After every row comes one of two labels: whether the row has a hidden trait. Each part has its own trait and labels.
[ -1 -28   7  -8   5   4   2   2  -1   0  -2   2   4 -18   1   6 -23]	Ld
[ 1  0 -2 13  5 12  0  1 -5  5  8  0  9  4  1  1  1]	ZN
[ -3  -4  -2   5   8   1   7   3   1  -1  -3  -2 -11  -3   1  -6  -7]	Ld
[  1   1   3   1   4   4   8   6   3   3  -1  -1  -9   4   5  -2 -13]	Ld
[ -6 -44   0  -2   9   6   9   4   0  -8  16  -3   4 -13   6   3 -19]	ZN
[ -2 -39  -7  -2   5  14   7   2  -1  -1  -8  -2   8 -10   6   0   0]	Ld
[  0 -23   6  -4   0  -1   2  -1   2  -6   9  -1   4   0   5   0  -6]	ZN
[ -4   2  -4   8   3   9  14   0   2  -2 -12   3   5  -7  -2  -1 -10]	Ld
[ -3   8   4   3  -3   9   6   2  -4   0   3   0  -2   7   2   2 -10]	ZN
[ -2 -23  11 -14   2  -4  -6   1  -1   1  -7  -2  -9 -11   0   3   2]	Ld
[ -3 -14   3   5   3   2  -5   2  -6  -1   6  -1   7   9   3   4 -13]	Ld
